Here is a tiny trained network, its code and every weight. The questions are about switching its units off for an input and a target symbol, where a switched-off unit gives its printed mean instead of its output.

import numpy as np


def w(rows, s, z=0):
    codes = np.array(rows[::2]) - 128.0
    scale = np.full(codes.shape[1], s)
    scale[-1] = z or s
    return codes * scale


def norm(h):
    return h / np.sqrt((h * h).mean(-1, keepdims=True) + 1e-5)


def f(y):
    return y / 2 * (1 + np.tanh(0.7978845608 * (y + 0.044715 * y**3)))


def softmax(a):
    e = np.exp(a - a.max(-1, keepdims=True))
    return e / e.sum(-1, keepdims=True)


def log_softmax(a):
    a = a - a.max(-1, keepdims=True)
    return a - np.log(np.exp(a).sum(-1, keepdims=True))


def net(x, mask):
    ids = ['αβλπστφψ'.index(c) for c in x.split()]
    T = len(ids)
    res = E[ids] + P[:T]
    r = norm(res)
    for j in range(2):
        rows = slice(2 * j, 2 * j + 2)
        q, k, v = (r @ M[0][rows].T for M in (Q, K, V))
        z = softmax(np.where(np.tri(T) > 0, q @ k.T / 2**0.5, -1e9)) @ v
        o = O[0][rows]
        res = res + np.where(mask[j], z, o[:, -1]) @ o[:, :-1]
    y = f(norm(res) @ A[0][:, :-1].T + A[0][:, -1])
    res = res + np.where(mask[2:6], y, B[0][:, -1]) @ B[0][:, :-1]
    return log_softmax(norm(res)[-1] @ U[:, :-1].T + U[:, -1])


Q, K, V, O, A, B = {}, {}, {}, {}, {}, {}
E = w([
[74,149,146,102,112,119,161],'α',
[126,104,85,253,4,58,158],'β',
[141,60,91,108,194,92,112],'λ',
[126,161,128,119,104,145,101],'π',
[55,162,99,103,96,135,163],'σ',
[94,118,75,138,124,191,124],'τ',
[112,103,162,171,164,150,116],'φ',
[160,136,137,156,127,178,64],'ψ',
],0.018)
P = w([
[142,205,146,188,156,115,125],'0',
[83,149,144,72,179,146,74],'1',
[113,202,114,254,153,65,114],'2',
[184,178,168,130,105,165,160],'3',
[168,62,178,94,6,134,155],'4',
[166,181,154,206,195,89,176],'5',
],0.0091)
Q[0] = w([
[115,168,147,6,210,201,111],'h0',
[167,71,104,95,33,123,154],'h0',
[156,58,143,61,41,115,134],'h1',
[167,76,110,106,51,147,142],'h1',
],0.013)
K[0] = w([
[248,130,125,99,53,152,231],'h0',
[83,161,82,52,141,123,54],'h0',
[71,110,150,36,144,155,54],'h1',
[112,109,155,28,133,194,89],'h1',
],0.012)
V[0] = w([
[146,67,254,236,195,164,84],'h0',
[239,193,40,117,104,148,41],'h0',
[163,227,192,73,172,14,104],'h1',
[152,74,215,129,4,136,109],'h1',
],0.0095)
O[0] = w([
[158,72,104,95,175,128,235,254],'h0',
[171,90,79,88,7,158,46,133],'h0',
[210,192,229,93,83,129,108,116],'h1',
[193,173,69,196,108,88,177,82],'h1',
],0.013,0.0067)
A[0] = w([
[176,182,184,187,138,163,118,206],'n0',
[131,144,60,254,74,67,187,187],'n1',
[106,165,144,110,54,98,30,82],'n2',
[118,171,140,153,74,105,33,4],'n3',
],0.01,0.0037)
B[0] = w([
[131,126,106,170,41,157,203,168],'n0',
[123,72,192,158,107,41,86,254],'n1',
[153,149,64,97,250,90,114,190],'n2',
[100,176,84,101,152,72,136,167],'n3',
],0.015,0.0075)
U = w([
[106,187,182,172,122,146,129,210],'α',
[133,89,105,193,128,3,97,224],'β',
[119,78,202,50,169,95,57,2],'λ',
[196,174,60,74,153,55,94,144],'π',
[66,195,90,119,230,51,71,31],'σ',
[35,86,43,156,143,153,84,101],'τ',
[126,107,76,99,221,77,224,112],'φ',
[170,88,52,106,57,143,162,156],'ψ',
],0.0075,0.0018)

Each question gives the input, a string of symbols that net reads in full, and the target symbol t.
The units are the heads (2 rows each of Q, K, V and O) and the neurons (one row each of A and B). Each row of codes is followed by its name. A weight is (code - 128) times the scale printed after its matrix; where a second scale follows, it is the last column's (O, A, B and U).
mask holds one flag per unit, heads first, then neurons. A switched-off unit (its flag False) gives its mean, the last column of its rows in O or B, instead of its output. The means were averaged over made-up inputs and are rounded, as every weight is.
A unit's drop is (log p(t) with every unit on - log p(t) with that unit switched off) / (log p(t) with every unit on - log p(t) with every unit switched off).
The circuit of an input: a set's keep is (log p(t) with only the set's units on - log p(t) with every unit switched off) / (log p(t) with every unit on - log p(t) with every unit switched off). Starting from all 6 units, units are removed one at a time, each time the one whose removal leaves the highest keep (on an exact tie, the one counted first), for as long as the keep stays at least 0.8.
circuit, biggest first: the units of the circuit, biggest drop first
k most important neurons: the k neurons with the biggest drops, biggest first
which heads matter: for each layer, one digit per head in row order, 1 if its drop is at least 0.15 and else 0, layers parted by /
drop when u is switched off: that unit's drop, to one decimal
input ψ σ ψ φ φ, target σ: circuit, biggest first : (h0 n2)
input π α α ψ ψ, target α: circuit, biggest first : (h0 n0)
input λ π φ α β, target π: which heads matter : 11
input π λ λ λ π, target λ: which heads matter : 01
input β σ τ φ α, target σ: which heads matter : 10
input λ λ φ τ α, target λ: circuit, biggest first : (h1)
input β φ π, target φ: which heads matter : 10
input σ β α ψ λ τ, target β: circuit, biggest first : (h1 n1)
input λ β ψ β, target ψ: which heads matter : 11
input σ β α α, target α: which heads matter : 10
input π ψ β φ λ, target ψ: which heads matter : 10
input φ τ φ β α, target τ: circuit, biggest first : (h1 h0)
input λ σ π, target π: circuit, biggest first : (h0 h1 n2)
input λ τ τ λ σ, target τ: circuit, biggest first : (h1 h0)
input σ π λ, target λ: which heads matter : 01
input α τ λ λ, target λ: which heads matter : 11
input φ ψ ψ σ π, target ψ: which heads matter : 00
input β β φ σ, target σ: which heads matter : 10
input π φ π τ, target τ: which heads matter : 01
input λ τ φ ψ π, target τ: which heads matter : 01
input σ σ β π, target π: circuit, biggest first : (h0 n2)
input ψ σ λ π τ, target σ: which heads matter : 10
input φ ψ φ β ψ, target ψ: 2 most important neurons : (n1 n2)
input τ α λ σ λ, target α: most important neuron : (n0)
input β α α φ φ, target α: 2 most important neurons : (n0 n1)
input φ π φ ψ σ, target π: 2 most important neurons : (n2 n1)
input φ τ φ ψ φ, target τ: most important neuron : (n1)
input φ ψ τ σ φ, target ψ: 2 most important neurons : (n1 n2)
input φ π ψ φ φ, target π: most important neuron : (n2)
input β β σ σ σ σ, target β: drop when n2 is switched off : 0.0
